Below are the code and all the weights of a small trained network. Each question names an input and a target symbol and asks about switching units off, where a switched-off unit gives its printed mean instead of its output.

import numpy as np


def w(rows, s, z=0):
    codes = np.array(rows[::2]) - 128.0
    scale = np.full(codes.shape[1], s)
    scale[-1] = z or s
    return codes * scale


def norm(h):
    return h / np.sqrt((h * h).mean(-1, keepdims=True) + 1e-5)


def f(y):
    return y / 2 * (1 + np.tanh(0.7978845608 * (y + 0.044715 * y**3)))


def softmax(a):
    e = np.exp(a - a.max(-1, keepdims=True))
    return e / e.sum(-1, keepdims=True)


def log_softmax(a):
    a = a - a.max(-1, keepdims=True)
    return a - np.log(np.exp(a).sum(-1, keepdims=True))


def net(x, mask):
    ids = ['αβγεηθπστφ'.index(c) for c in x.split()]
    T = len(ids)
    res = E[ids] + P[:T]
    u = 0
    for l in range(2):
        r = norm(res)
        for j in range(3):
            rows = slice(2 * j, 2 * j + 2)
            q, k, v = (r @ M[l][rows].T for M in (Q, K, V))
            z = softmax(np.where(np.tri(T) > 0, q @ k.T / 2**0.5, -1e9)) @ v
            o = O[l][rows]
            res = res + np.where(mask[u + j], z, o[:, -1]) @ o[:, :-1]
        u += 3
        y = f(norm(res) @ A[l][:, :-1].T + A[l][:, -1])
        res = res + np.where(mask[u : u + 12], y, B[l][:, -1]) @ B[l][:, :-1]
        u += 12
    return log_softmax(norm(res)[-1] @ U[:, :-1].T + U[:, -1])


Q, K, V, O, A, B = {}, {}, {}, {}, {}, {}
E = w([
[75,184,148,109,201,178,145,124,64,64,84],'α',
[106,192,179,86,240,129,156,32,107,120,160],'β',
[162,115,49,213,101,169,125,77,182,144,40],'γ',
[59,135,149,122,115,196,91,162,59,61,7],'ε',
[127,179,116,101,154,86,157,110,136,2,80],'η',
[119,148,183,92,96,51,136,17,161,77,72],'θ',
[47,128,156,122,150,112,18,160,61,162,130],'π',
[185,94,95,135,200,33,38,168,230,105,164],'σ',
[116,142,36,146,14,119,41,146,108,69,176],'τ',
[110,57,59,62,96,108,100,16,47,99,121],'φ',
],0.0097)
P = w([
[12,92,122,129,174,187,156,110,241,100,136],'0',
[73,121,96,131,142,106,188,170,165,140,111],'1',
[42,113,108,111,158,182,80,91,219,89,125],'2',
[100,124,103,131,145,96,169,162,132,132,102],'3',
[86,123,113,118,157,175,47,74,180,83,122],'4',
[127,136,105,131,142,91,150,155,104,131,102],'5',
[123,134,113,114,155,164,26,75,154,80,121],'6',
[155,143,113,129,136,84,134,161,80,131,102],'7',
[157,145,119,113,140,159,6,83,127,85,120],'8',
[193,157,121,124,138,85,118,161,58,145,103],'9',
[199,151,125,118,143,145,3,84,102,98,127],'10',
[218,179,127,122,136,87,92,160,53,151,98],'11',
],0.012)
Q[0] = w([
[108,163,78,169,138,117,35,85,116,129,106],'L0H0',
[132,180,78,140,187,132,38,65,144,43,75],'L0H0',
[145,122,76,117,90,57,77,153,153,70,104],'L0H1',
[167,49,148,140,8,136,94,141,170,169,157],'L0H1',
[108,160,82,107,164,141,2,70,137,107,113],'L0H2',
[123,171,72,88,132,70,73,132,110,114,114],'L0H2',
],0.0085)
K[0] = w([
[220,122,123,94,123,100,114,134,78,125,128],'L0H0',
[218,154,141,146,122,114,89,140,45,156,112],'L0H0',
[66,90,151,93,73,108,115,124,106,164,180],'L0H1',
[41,106,141,117,145,161,183,143,159,152,152],'L0H1',
[254,207,167,120,106,104,111,145,23,162,84],'L0H2',
[196,133,85,90,151,119,109,122,93,154,155],'L0H2',
],0.0091)
V[0] = w([
[145,108,190,188,157,103,156,188,133,169,88],'L0H0',
[137,22,99,62,130,57,50,144,112,90,146],'L0H0',
[127,121,104,214,134,134,139,108,150,160,62],'L0H1',
[178,41,128,146,147,185,102,108,139,155,139],'L0H1',
[91,115,173,88,125,67,139,84,149,120,1],'L0H2',
[69,59,101,190,205,172,99,145,143,137,158],'L0H2',
],0.0041)
O[0] = w([
[179,171,98,120,190,137,132,55,103,144,74,98],'L0H0',
[78,107,121,152,127,101,194,158,107,92,94,187],'L0H0',
[118,206,158,158,87,150,116,124,117,155,122,138],'L0H1',
[146,131,81,162,135,124,91,118,114,148,128,75],'L0H1',
[122,126,175,24,112,103,159,169,148,128,154,252],'L0H2',
[81,254,58,69,97,82,66,115,139,187,136,139],'L0H2',
],0.0055,0.0037)
A[0] = w([
[97,127,182,177,120,94,165,148,111,128,126,30],'L0N0',
[138,77,123,135,138,104,113,84,156,105,254,107],'L0N1',
[115,153,131,174,198,92,89,136,126,187,176,196],'L0N2',
[125,110,78,116,160,161,158,143,148,145,183,45],'L0N3',
[121,180,74,130,86,71,172,148,92,140,126,5],'L0N4',
[150,187,133,85,68,171,85,165,127,150,160,101],'L0N5',
[109,61,139,177,162,162,131,120,153,59,146,28],'L0N6',
[135,91,222,134,169,184,144,112,175,170,117,115],'L0N7',
[164,75,69,220,71,134,106,149,200,165,89,211],'L0N8',
[181,183,161,156,137,138,177,135,106,136,108,171],'L0N9',
[176,129,134,102,96,200,110,56,147,103,166,92],'L0N10',
[120,73,96,140,123,223,55,121,160,133,96,112],'L0N11',
],0.0061,0.0024)
B[0] = w([
[184,184,99,110,121,108,152,169,88,160,182,94],'L0N0',
[64,167,140,145,63,139,95,209,108,132,72,171],'L0N1',
[72,106,170,158,61,97,201,103,57,20,60,200],'L0N2',
[105,118,52,153,107,126,121,103,108,123,118,91],'L0N3',
[207,150,171,86,102,72,162,139,118,164,132,149],'L0N4',
[161,102,104,144,192,3,161,85,108,120,123,118],'L0N5',
[71,152,172,150,78,193,70,111,147,131,165,142],'L0N6',
[125,51,81,123,33,148,111,227,114,61,96,132],'L0N7',
[48,168,217,89,132,124,157,113,56,41,96,199],'L0N8',
[76,154,175,70,143,139,161,136,124,100,73,171],'L0N9',
[130,131,235,164,181,143,94,165,80,76,119,183],'L0N10',
[139,197,204,19,188,69,131,108,139,144,205,251],'L0N11',
],0.0047,0.0024)
Q[1] = w([
[166,174,171,79,146,160,67,91,132,132,118],'L1H0',
[72,163,205,44,163,4,157,123,19,57,13],'L1H0',
[128,137,158,115,153,136,34,78,148,48,135],'L1H1',
[125,69,102,203,96,198,120,135,144,228,171],'L1H1',
[125,151,184,79,158,167,25,78,94,50,91],'L1H2',
[79,117,162,52,111,16,179,180,51,82,40],'L1H2',
],0.011)
K[1] = w([
[181,177,200,152,169,126,148,163,104,138,57],'L1H0',
[222,82,123,150,133,120,79,119,62,93,148],'L1H0',
[222,122,158,148,131,149,189,125,57,136,120],'L1H1',
[57,129,105,104,131,149,187,102,168,131,137],'L1H1',
[248,149,182,134,136,121,134,141,34,111,104],'L1H2',
[185,97,135,114,117,59,68,117,110,114,163],'L1H2',
],0.011)
V[1] = w([
[96,197,188,232,131,47,82,223,155,123,153],'L1H0',
[118,90,163,158,254,110,133,144,188,150,30],'L1H0',
[112,214,159,176,149,120,195,81,185,95,176],'L1H1',
[111,60,115,126,198,82,146,97,73,168,226],'L1H1',
[165,56,103,122,138,41,111,120,214,94,99],'L1H2',
[93,89,194,167,53,90,100,76,127,198,98],'L1H2',
],0.0085)
O[1] = w([
[156,137,28,189,159,192,228,15,85,115,116,162],'L1H0',
[138,130,57,168,187,37,106,72,104,254,156,203],'L1H0',
[242,93,181,141,140,142,76,145,44,94,58,150],'L1H1',
[14,72,97,181,113,96,95,116,170,130,22,2],'L1H1',
[116,96,137,182,234,142,180,96,61,83,218,224],'L1H2',
[81,243,224,172,167,27,43,165,116,122,123,42],'L1H2',
],0.0087,0.0039)
A[1] = w([
[145,113,92,117,174,64,190,164,92,163,66,136],'L1N0',
[151,20,169,168,156,177,84,146,109,88,146,75],'L1N1',
[184,122,112,124,135,146,137,114,98,127,57,95],'L1N2',
[89,149,100,195,98,220,22,18,157,87,113,13],'L1N3',
[90,158,126,100,160,162,155,91,201,117,180,69],'L1N4',
[105,66,254,189,126,152,61,211,168,47,153,73],'L1N5',
[75,181,81,129,121,85,102,98,161,147,106,141],'L1N6',
[105,193,90,69,119,40,112,154,92,149,101,184],'L1N7',
[99,190,152,190,136,38,199,187,113,157,72,47],'L1N8',
[32,123,137,189,104,183,65,85,222,88,146,58],'L1N9',
[90,43,166,209,115,192,19,131,182,90,44,2],'L1N10',
[174,145,156,125,120,99,207,177,69,158,206,117],'L1N11',
],0.01,0.006)
B[1] = w([
[123,153,132,133,74,140,69,132,162,180,194,207],'L1N0',
[83,205,159,142,47,101,200,157,157,93,71,194],'L1N1',
[79,44,109,131,83,92,109,156,104,95,159,183],'L1N2',
[177,113,156,143,162,136,152,216,128,232,77,187],'L1N3',
[185,126,123,138,6,55,114,148,68,125,160,178],'L1N4',
[139,32,105,118,191,44,186,217,92,226,141,236],'L1N5',
[119,139,121,13,115,106,140,137,125,105,111,180],'L1N6',
[87,151,145,195,157,124,196,100,136,99,111,254],'L1N7',
[248,120,102,48,55,160,73,158,80,105,208,158],'L1N8',
[119,148,138,173,118,213,93,76,217,151,142,168],'L1N9',
[169,171,121,177,27,98,36,20,29,88,138,179],'L1N10',
[118,113,118,105,136,150,82,135,165,122,39,245],'L1N11',
],0.011,0.0061)
U = w([
[160,37,82,47,149,171,97,123,159,148,106,20],'α',
[129,127,124,186,93,83,98,118,67,125,39,66],'β',
[151,159,198,120,232,153,55,126,161,73,156,216],'γ',
[153,200,119,80,82,87,154,141,116,142,224,6],'ε',
[88,98,157,142,134,175,188,118,158,2,120,206],'η',
[139,101,150,124,187,58,194,212,109,154,115,111],'θ',
[89,181,102,120,157,120,180,94,196,162,28,103],'π',
[134,112,74,189,198,129,167,64,103,162,163,189],'σ',
[181,126,178,189,113,199,155,163,165,183,179,148],'τ',
[23,72,184,152,129,140,80,103,192,101,218,217],'φ',
],0.0067,0.0019)

Each question gives the input, a string of symbols that net reads in full, and the target symbol t.
The units are the heads (2 rows each of Q, K, V and O) and the neurons (one row each of A and B). Each row of codes is followed by its name. A weight is (code - 128) times the scale printed after its matrix; where a second scale follows, it is the last column's (O, A, B and U).
mask holds one flag per unit, layer by layer, with each layer's heads first. A switched-off unit (its flag False) gives its mean, the last column of its rows in O or B, instead of its output. The means were averaged over made-up inputs and are rounded, as every weight is.
A unit's drop is (log p(t) with every unit on - log p(t) with that unit switched off) / (log p(t) with every unit on - log p(t) with every unit switched off).
The circuit of an input: a set's keep is (log p(t) with only the set's units on - log p(t) with every unit switched off) / (log p(t) with every unit on - log p(t) with every unit switched off). Starting from the 12 units with the biggest drops (on a tie, the unit counted first), units are removed one at a time, each time the one whose removal leaves the highest keep (on an exact tie, the one counted first), for as long as the keep stays at least 0.8.
units of the circuit, in order: the units of the circuit, biggest drop first
top k neurons: the k neurons with the biggest drops, biggest first
top k neurons in layer l: the k neurons of layer l with the biggest drops, biggest first
heads that matter: for each layer, one digit per head in row order, 1 if its drop is at least 0.15 and else 0, layers parted by /
input α η β θ θ σ β, target σ: units of the circuit, in order	L1H0
input γ β β β γ η, target α: heads that matter	000 / 001
input ε η ε ε τ σ τ ε φ ε γ, target ε: heads that matter	000 / 010
input β θ ε τ φ β α, target β: heads that matter	000 / 010
input φ π β π σ η α η γ θ θ π, target ε: heads that matter	000 / 011
input γ φ θ β β τ σ ε, target η: heads that matter	000 / 100
input φ γ τ, target γ: heads that matter	000 / 010
input ε β β ε η θ π, target θ: units of the circuit, in order	L0H2, L1N5
input γ π α α, target ε: units of the circuit, in order	L1N8, L1N0
input β τ τ ε π ε, target ε: heads that matter	000 / 001
input σ ε β τ σ γ φ φ, target θ: heads that matter	000 / 100
input η ε β β β τ σ σ η ε σ φ, target θ: heads that matter	001 / 100
input β α γ φ σ ε β α π, target α: heads that matter	000 / 001
input π ε β β, target π: units of the circuit, in order	L1N11, L1N5
input γ ε θ, target ε: units of the circuit, in order	L1H1, L1N4
input φ θ φ θ π θ φ β β β, target φ: top 2 neurons	L1N0, L1N2
input σ π β θ β φ ε ε φ, target ε: units of the circuit, in order	L1H1
input α β η θ τ τ β η ε θ ε, target θ: top 2 neurons	L1N5, L1N1
input σ α σ φ γ π φ, target π: heads that matter	000 / 011
input σ β φ φ β η β α π η η, target η: heads that matter	001 / 001
input φ π η η, target ε: units of the circuit, in order	L1N0
input φ τ η σ, target η: heads that matter	001 / 100
input τ σ η, target σ: heads that matter	000 / 100
input ε ε π ε ε β γ, target β: units of the circuit, in order	L1H1, L1N10
input β σ τ α σ τ η β β θ σ, target θ: units of the circuit, in order	L0H2, L1N5, L1N1
input τ β τ η θ, target η: heads that matter	001 / 011
input σ β α η, target α: top 2 neurons in layer 1	L1N11, L1N0
input η η α α β π ε θ, target ε: top neuron	L1N8
input ε β θ π ε β θ β η, target β: top 2 neurons	L1N10, L1N3
input φ θ τ ε η β ε τ π, target τ: top 2 neurons in layer 0	L0N11, L0N4
